Moves between points:
from | ε φ
j698 | j359 j279
j371 | j620 j627
j404 | j257 j80
j885 | j40 j830
j129 | j607 j144
j257 | j80 j174
j812 | j4 j410
j151 | j830 j514
j990 | j885 j698
j65 | j350 j894
j768 | j737 j453
j53 | j830 j222
j894 | j404 j257
j798 | j627 j14
j249 | j222 j129
j864 | j107 j768
j279 | j949 j990
j625 | j768 j812
j726 | j812 j4
j594 | j883 j222
j530 | j279 j949
j168 | j460 j65
j40 | j798 j530
j82 | j698 j371
j548 | j738 j625
j620 | j627 j698
j350 | j894 j404
j949 | j990 j885
j460 | j65 j83
j830 | j514 j83
j410 | j439 j82
j174 | j53 j249
j222 | j129 j607
j107 | j864 j737
j738 | j625 j726
j359 | j279 j949
j514 | j83 j929
j937 | j548 j620
j627 | j698 j937
j83 | j65 j168
j883 | j548 j738
j453 | j594 j883
j144 | j864 j107
j4 | j410 j439
j439 | j82 j737
j737 | j174 j737
j929 | j168 j460
j14 | j151 j830
j607 | j737 j864
j80 | j514 j53

The rows follow the links: the fewer symbols apart two points are, the more alike their rows tend to be.

Rows with their points:
[-12  40  30  -3 -15   7  -8  37   6  11   5 -33 -17 -24  -5  -9   8 -34  -6  26  20   7   6 -27 -34 -13 -27  33 -10 -23  -6  32 -10  -9  12 -11   0  12  -6 -14  19 -16  15 -12  20   8]; point j768
[ 18  16   6  27  13  -4 -13 -22 -13 -22   6  28   5  -3  19 -18 -21  35 -10 -24  42  -3 -17  36  44   7 -21   9   5  -7  15   1  12  -4  11 -19  16 -24  -4   1   5  -4   3  27  19 -34]; point j350
[ 33 -39 -22  16 -28   2  -9 -16 -13 -20 -20  18  16  -6   8 -12 -17  34  21 -19  28 -25 -18  19 -14  32  12   1 -25 -20   1   5  26  -9  17  15 -16   7  -3  11  -1   7   0  13  26  -5]; point j460
[ 30 -46 -23  16 -30   3  -6 -14 -11 -21 -25  20  16 -11   1  -1  -6  27  20 -12  22 -28 -19  10 -16  38  13   2 -21 -11   7   8  29  -5  18  20 -19   7  -3  10  -4   8   2   6  31  -8]; point j929
[-33 -12 -34 -15   7  31  47 -14  34   0 -25   3   2  -7  27  17   8 -22  12  -3  -3  -2  -7 -17   6  15   2 -23   8  21 -15 -31   4  11 -28 -22   1 -25  -5  15  -8 -30  -6 -22 -20  -1]; point j798
[  4 -35 -35 -16  -5  19  25  -7   3 -20 -35  15  21 -13   6  41   8 -11  15   6  18 -17 -25 -25  -5  43  -5  -9  13  30  12  -3  25   9  -1  10  -8 -26 -16   6 -14  -5  -1 -19  22 -19]; point j830
[-31  10 -12   6  -6   6  22  16  16  20   8   8 -18   5 -14  -7 -33  -2  18 -33 -18   3  24   0  -5 -13  27 -31 -20  -8 -13 -35 -12 -10 -36 -26   7  -3  25  18 -16 -26 -18  16 -34   4]; point j620
[-35 -10  -9  11 -13  -7 -24  12 -17  29  42 -17  -7 -15  17  15  50 -13 -15   6 -22   1  14  15  16 -24  15  22   9   5  13   7  -1  -6 -18  12  -5   9  -2   3  18  34  20  20 -31  27]; point j812
[ -9  18  31 -10 -36  -5   4   9   4   4 -11 -20 -10  -2   7 -24  -1 -29 -10  28  17  17  24   1   1  18 -30  29  -3 -31 -20   1 -33 -15  15 -31   9   7 -20 -24  25  -5  15 -31  19  29]; point j864
[ 14  26  10  22  24  -9 -11 -13 -15 -15   6  32   1   7   1  -3 -25  21 -23 -18  30   7 -14  19  53   8 -27  -2  11  17  19   3   5   5   4 -15  23 -35 -16  -7  -1   3  -5  24  18 -38]; point j257

Each walk starts at a row. The symbols on each line, taken left to right, move it on to the next point.
Each answer is a row, close to the row of the point it stands for.
---
[ 17  13  -1  14  23  -3  -5 -10 -11 -21  -5  32   9   6  -5  11 -22  19 -16 -10  37   0 -20   5  37  22 -23  -8  20  30  29   7  12   6   2  -3  21 -42 -18  -2  -9  -8  -2  20  24 -44]
ε φ φ ε ε ε
[ 16  18   7  31  17  -8 -11 -24 -13 -19   8  31   7   2  15 -18 -24  30 -15 -24  38  -4 -17  33  46   2 -23  -1   6   1  12   5  12  -2  10 -17  16 -25  -6  -2   3  -4   5  27  17 -36]
φ ε ε φ φ φ
[ 32 -47 -26  14 -29   8  -5 -15 -11 -26 -25  24  19 -13   8   1  -9  30  23 -15  33 -25 -24   4 -12  40   8   4 -17 -11   1   5  32  -3  17  18 -17  -4  -4  13 -10   3   4   3  28 -12]
---
[ 30   4  -3   1  30  -5   1  -5  -9 -13 -24  22  13  25 -39  35 -23   2 -13   8  -3  13  -6 -16  20  36 -12 -12  20  47  22   6  -2   8   1  21  13 -23 -23 -16 -21   9 -19   8  26 -19]
φ φ ε φ ε
[ 21  22  17   4  24 -21 -13   0 -15 -11  -9  14   6  34 -39  14 -29   4 -28  14   0  26  14  -4  31  19 -17  -7  23  33  23   5 -22  -2   7   9  23 -15 -24 -26 -15  15  -9  13  19  -6]
ε ε φ φ φ
[ 34 -21  -9  29 -14  -1 -12 -25 -18 -24 -10  27  14  -6  10 -19 -18  40   9 -27  38 -20 -23  30  13  26   0   4 -15 -22   0   9  23  -6  16   2  -6  -4  -3  13   4   5   4  20  21 -18]
---
[-35   4 -22   3  -8  12  31  13  27  16  -1  14 -17   5  -5  -8 -27  -8  16 -26 -15   0  19  -2  -3 -15  23 -36 -20  -3 -18 -40 -11  -5 -37 -27  12 -13  20  16 -10 -24 -12  16 -36   7]
ε φ φ ε φ ε
[ 13 -42 -31   0 -14  14  14  -2  -9 -27 -31  27  21 -11   1  26  -1   9  14  -1  33 -26 -30 -12  -8  43  -5  -1  -6  19  12   1  35   6   4  15  -8 -25 -15   8  -6   4  -3  -5  35 -26]
φ ε ε φ ε ε ε ε
[ 12  27   8  29  23  -3 -12 -16 -13 -19   8  29   6   3  11  -9 -22  23 -18 -21  39   1 -19  26  48   3 -24  -2  13   9  15   4   8   0   6 -18  22 -33  -9  -7   5  -6   1  22  17 -38]
---
[ 21  33  22  -4  25   9 -13  35  12   8  -4 -23  -8  -2 -41   8 -10 -11   4  14 -19   8  -4 -30 -44  -1  -8   8 -15  -1   0  51   5   2   4  38 -13  19   7  -1 -15 -10  -4  13  10  -5]
φ φ ε φ ε φ
[ 38   8   8  -5  18  -7  -4 -12   0   5 -16  -7   3  45 -45   7 -17   5 -16  16 -38  28  22  -6  14  33   1 -10  11  19   3   3 -32  -2   2  31  11  19 -18 -21 -17  27 -14  16   5  24]
φ ε φ φ φ
[  6  40  28  -5  17  15 -14  44  11   5   4 -26 -19 -20 -30   4  -7 -16  10  14  -2  -4  -6 -33 -47 -14 -11  20 -19 -13  -2  51  10   5  11  21 -19  11   5   0  -6 -19   2   4  12  -8]
---
[  6  38  21   7  23  25  -8  32  21  11  11 -34 -19 -14 -17   5   8 -15   7   6 -15   4  -7 -28 -35  -8  -4  19 -23  -6  -4  58  15   3   0  27 -21  16   5  13  -6 -21   4  20  -7   0]
ε φ ε φ φ ε φ
[-23  27   1  12   3  24  -8  18  19  26  33 -42 -23 -24  17  -1  46 -20  -3   7 -15   9  -3  -1  -1  -6  -8  33  -7 -14 -11  42   8  -6 -12  12 -11  22  -6  14  14   0  26  27 -27  21]
φ φ ε φ
[-15  17  33 -11 -33 -24 -13  35 -23   5   4  -8 -12   2 -17   2  -8 -28 -18  31  17  11  32 -13 -10 -12 -29  24   3 -13   4   0 -31 -10  14 -14  14  -6  -6 -33  17  12   4 -25  29  10]
---
[-39 -15   2  -5 -27 -32 -26  37 -33  20  36  13  -4 -12 -15  18  15 -14 -21  12  -2  -3  27   2 -13 -43  14  12   4  11  18 -24 -10  -5 -11   1  10 -11   9 -15  10  37   5  -4  -6  12]
φ φ ε ε φ
[ 37  13  15  -3  21  -2  -3  -2   6   7 -20 -10   1  39 -49  13 -16  -1  -8  17 -36  25  15 -16  -3  33   3  -7   2  19   3  18 -25  -7   4  34   4  23 -18 -18 -14  14  -9  14   8  21]
φ ε ε φ φ ε
[ 21  13  25 -11 -13 -10  -1   1   3   7 -15 -18  -6  25 -33  -8  -8 -17 -10  28 -15  27  37  -7   3  30 -13   9   5  -9  -8   5 -44 -16  12   6   9  21 -20 -33   4  21  -3  -8  21  34]
---
[-20 -27 -38 -15  -5  28  34   0  15  -8 -31   9  12 -12  17  37  13 -24   9   8  10  -9 -17 -31   3  35  -9 -15  10  32  -2 -17  16   7 -13  -8  -3 -35 -19  11  -9 -16   1 -23   7 -12]
φ φ ε φ φ φ φ φ
[ 27   4  11  -3  -2  -8   3 -17   8   8 -17 -11  -2  33 -31  -5 -10  -4 -14  21 -36  35  32  -1  13  42  -6  -3   3  -1  -9   0 -42 -13   8  18   7  24 -28 -26  -3  20  -5   3   8  35]
φ ε φ φ φ φ φ
[-28  -4 -14  12  -5  -3 -15   8  -2  31  38 -25 -10 -13  22  14  55 -11 -11   8 -20   6   7  16  17 -14   9  26   6   5   4  12   2  -2 -21  14  -3  17  -7  10  16  33  23  24 -31  25]
---
[-13  37  -4  16  19  34   5  16  35  26  18 -35 -20 -17   3  -2  20 -15   8  -5 -22   9  -5  -9  -7   0  -4  15 -18 -13 -10  36  10  -7 -20  12 -20  20   1  23   0 -20  11  38 -30  12]
ε φ ε φ φ φ
[-36  -5 -12   6 -21  -5  17  24   3  21  15  20 -15   1 -20  -1 -30  -1   6 -26  -9   0  32   1 -13 -27  23 -30 -23  -6  -6 -42 -16  -9 -35 -23  10 -11  26   9 -14 -16 -15  12 -25   0]
φ φ ε ε ε φ ε
[-34 -17 -10   4 -19 -20 -23  19 -28  23  43  -2  -6 -12   7  19  45 -11 -20   8 -13   0  17  15   6 -34  16  19  10   9  16 -12  -6  -1 -19  12   2   3   2   2  15  42  19  12 -23  25]
